Below is a small trained network, with its code and all its weights. Each question gives an input and a target symbol and asks what happens when units are switched off, that is, made to give their printed mean instead of their output.

import numpy as np


def w(rows, s, z=0):
    codes = np.array(rows[::2]) - 128.0
    scale = np.full(codes.shape[1], s)
    scale[-1] = z or s
    return codes * scale


def norm(h):
    return h / np.sqrt((h * h).mean(-1, keepdims=True) + 1e-5)


def f(y):
    return np.maximum(y, 0)


def softmax(a):
    e = np.exp(a - a.max(-1, keepdims=True))
    return e / e.sum(-1, keepdims=True)


def log_softmax(a):
    a = a - a.max(-1, keepdims=True)
    return a - np.log(np.exp(a).sum(-1, keepdims=True))


def net(x, mask):
    ids = ['ΘΣαβζλμτψω'.index(c) for c in x.split()]
    T = len(ids)
    res = E[ids] + P[:T]
    u = 0
    for l in range(3):
        q, k, v = (norm(res) @ M[l].T for M in (Q, K, V))
        z = softmax(np.where(np.tri(T) > 0, q @ k.T / 2**0.5, -1e9)) @ v
        res = res + np.where(mask[u], z, O[l][:, -1]) @ O[l][:, :-1]
        u += 1
        y = f(norm(res) @ A[l][:, :-1].T + A[l][:, -1])
        res = res + np.where(mask[u : u + 8], y, B[l][:, -1]) @ B[l][:, :-1]
        u += 8
    return log_softmax(norm(res)[-1] @ U[:, :-1].T + U[:, -1])


Q, K, V, O, A, B = {}, {}, {}, {}, {}, {}
E = w([
[110,78,123],'Θ',
[109,147,127],'Σ',
[120,170,204],'α',
[132,146,137],'β',
[182,106,122],'ζ',
[118,150,87],'λ',
[145,104,140],'μ',
[66,163,105],'τ',
[4,59,97],'ψ',
[55,183,71],'ω',
],0.017)
P = w([
[182,70,73],'0',
[99,166,101],'1',
[131,1,38],'2',
[135,180,118],'3',
[138,39,30],'4',
[45,109,129],'5',
[211,32,36],'6',
[40,64,170],'7',
],0.0098)
Q[0] = w([
[168,117,215],'0.h1',
[215,138,5],'0.h1',
],0.0031)
K[0] = w([
[227,252,160],'0.h1',
[86,254,149],'0.h1',
],0.0088)
V[0] = w([
[253,59,120],'0.h1',
[43,66,150],'0.h1',
],0.0034)
O[0] = w([
[54,218,253,113],'0.h1',
[173,136,86,254],'0.h1',
],0.0058,0.00069)
A[0] = w([
[94,35,120,167],'0.n1',
[2,77,177,87],'0.n2',
[56,105,136,208],'0.n3',
[118,186,68,252],'0.n4',
[64,163,119,34],'0.n5',
[64,92,101,117],'0.n6',
[243,213,112,162],'0.n7',
[105,87,155,146],'0.n8',
],0.011,0.0028)
B[0] = w([
[116,229,56,253],'0.n1',
[61,85,161,240],'0.n2',
[58,179,76,233],'0.n3',
[90,4,171,238],'0.n4',
[17,188,113,183],'0.n5',
[254,69,125,232],'0.n6',
[11,126,58,166],'0.n7',
[156,138,187,168],'0.n8',
],0.0053,0.0064)
Q[1] = w([
[75,2,125],'1.h1',
[29,141,200],'1.h1',
],0.0084)
K[1] = w([
[138,82,137],'1.h1',
[2,184,74],'1.h1',
],0.0098)
V[1] = w([
[1,24,114],'1.h1',
[255,161,175],'1.h1',
],0.0068)
O[1] = w([
[252,164,197,254],'1.h1',
[120,109,172,11],'1.h1',
],0.012,0.0076)
A[1] = w([
[141,50,82,118],'1.n1',
[219,197,152,251],'1.n2',
[144,96,160,81],'1.n3',
[64,60,101,77],'1.n4',
[140,203,118,94],'1.n5',
[132,102,26,128],'1.n6',
[139,164,92,79],'1.n7',
[88,101,255,80],'1.n8',
],0.0099,0.0027)
B[1] = w([
[209,254,93,173],'1.n1',
[19,146,191,254],'1.n2',
[92,18,118,131],'1.n3',
[108,84,216,147],'1.n4',
[145,193,130,176],'1.n5',
[140,85,205,202],'1.n6',
[103,71,105,159],'1.n7',
[155,241,85,141],'1.n8',
],0.0063,0.0088)
Q[2] = w([
[100,135,111],'2.h1',
[253,70,69],'2.h1',
],0.015)
K[2] = w([
[132,250,163],'2.h1',
[243,41,254],'2.h1',
],0.0064)
V[2] = w([
[88,210,109],'2.h1',
[182,117,10],'2.h1',
],0.011)
O[2] = w([
[94,125,198,252],'2.h1',
[3,241,3,20],'2.h1',
],0.0063,0.0039)
A[2] = w([
[58,149,41,142],'2.n1',
[238,52,49,172],'2.n2',
[179,146,182,222],'2.n3',
[135,69,255,67],'2.n4',
[144,32,36,42],'2.n5',
[136,29,157,4],'2.n6',
[46,15,126,210],'2.n7',
[96,182,185,162],'2.n8',
],0.0086,0.0018)
B[2] = w([
[203,106,104,177],'2.n1',
[70,188,188,203],'2.n2',
[109,122,110,214],'2.n3',
[124,208,124,254],'2.n4',
[108,130,190,161],'2.n5',
[95,128,112,162],'2.n6',
[163,15,87,164],'2.n7',
[2,189,35,215],'2.n8',
],0.0079,0.0064)
U = w([
[140,159,60,107],'Θ',
[239,153,174,152],'Σ',
[2,162,47,118],'α',
[146,155,80,87],'β',
[124,161,138,95],'ζ',
[135,172,114,57],'λ',
[93,66,109,254],'μ',
[143,152,83,95],'τ',
[118,178,112,122],'ψ',
[138,172,50,168],'ω',
],0.011,0.0047)

Each question gives the input, a string of symbols that net reads in full, and the target symbol t.
The units are the heads (2 rows each of Q, K, V and O) and the neurons (one row each of A and B). Each row of codes is followed by its name. A weight is (code - 128) times the scale printed after its matrix; where a second scale follows, it is the last column's (O, A, B and U).
mask holds one flag per unit, layer by layer, with each layer's heads first. A switched-off unit (its flag False) gives its mean, the last column of its rows in O or B, instead of its output. The means were averaged over made-up inputs and are rounded, as every weight is.
A unit's drop is (log p(t) with every unit on - log p(t) with that unit switched off) / (log p(t) with every unit on - log p(t) with every unit switched off).
The circuit of an input: a set's keep is (log p(t) with only the set's units on - log p(t) with every unit switched off) / (log p(t) with every unit on - log p(t) with every unit switched off). Starting from the 12 units with the biggest drops (on a tie, the unit counted first), units are removed one at a time, each time the one whose removal leaves the highest keep (on an exact tie, the one counted first), for as long as the keep stays at least 0.8.
units of the circuit, in order: the units of the circuit, biggest drop first
top k neurons: the k neurons with the biggest drops, biggest first
k most important neurons of layer l: the k neurons of layer l with the biggest drops, biggest first
drop when u is switched off: that unit's drop, to one decimal
input Σ ω Σ Θ, target α: most important neuron of layer 2	(2.n8)
input μ ω α ζ Σ Σ β, target μ: units of the circuit, in order	(1.h1; 0.n3)
input Σ β μ Σ ω, target Σ: 2 most important neurons of layer 0	(0.n4; 0.n1)
input Σ ω ψ Σ, target α: units of the circuit, in order	(2.n8; 0.n7)
input Σ ω μ λ, target α: units of the circuit, in order	(2.n8; 0.n7; 1.n1)
input Σ ω Σ β, target α: units of the circuit, in order	(0.n7; 2.n8)
input Σ ω Σ Σ ψ, target Σ: 2 most important neurons of layer 0	(0.n4; 0.n1)
input μ α ζ, target μ: top 3 neurons	(0.n2; 0.n4; 0.n3)
input α ω ω ψ α, target α: top 2 neurons	(1.n2; 2.n8)
input μ Σ Σ λ Θ α ω, target μ: top 4 neurons	(0.n4; 0.n2; 0.n3; 2.n7)
input Σ ω ω μ β, target Σ: top 3 neurons	(0.n4; 0.n7; 2.n8)
input β ω ζ ω ω ω β μ, target α: 2 most important neurons of layer 0	(0.n2; 0.n3)
input Σ ω ψ ω Σ, target Σ: top 2 neurons	(0.n4; 0.n3)
input Σ μ ω, target Σ: top neuron	(1.n2)
input Σ Θ β τ ψ, target Σ: 2 most important neurons of layer 0	(0.n4; 0.n6)
input Σ ω Σ μ Σ α τ, target Σ: drop when 0.n4 is switched off	0.5
input Σ Σ Σ ω Θ, target Σ: drop when 0.n4 is switched off	0.4
input Σ μ ω Σ, target α: drop when 2.n8 is switched off	0.5
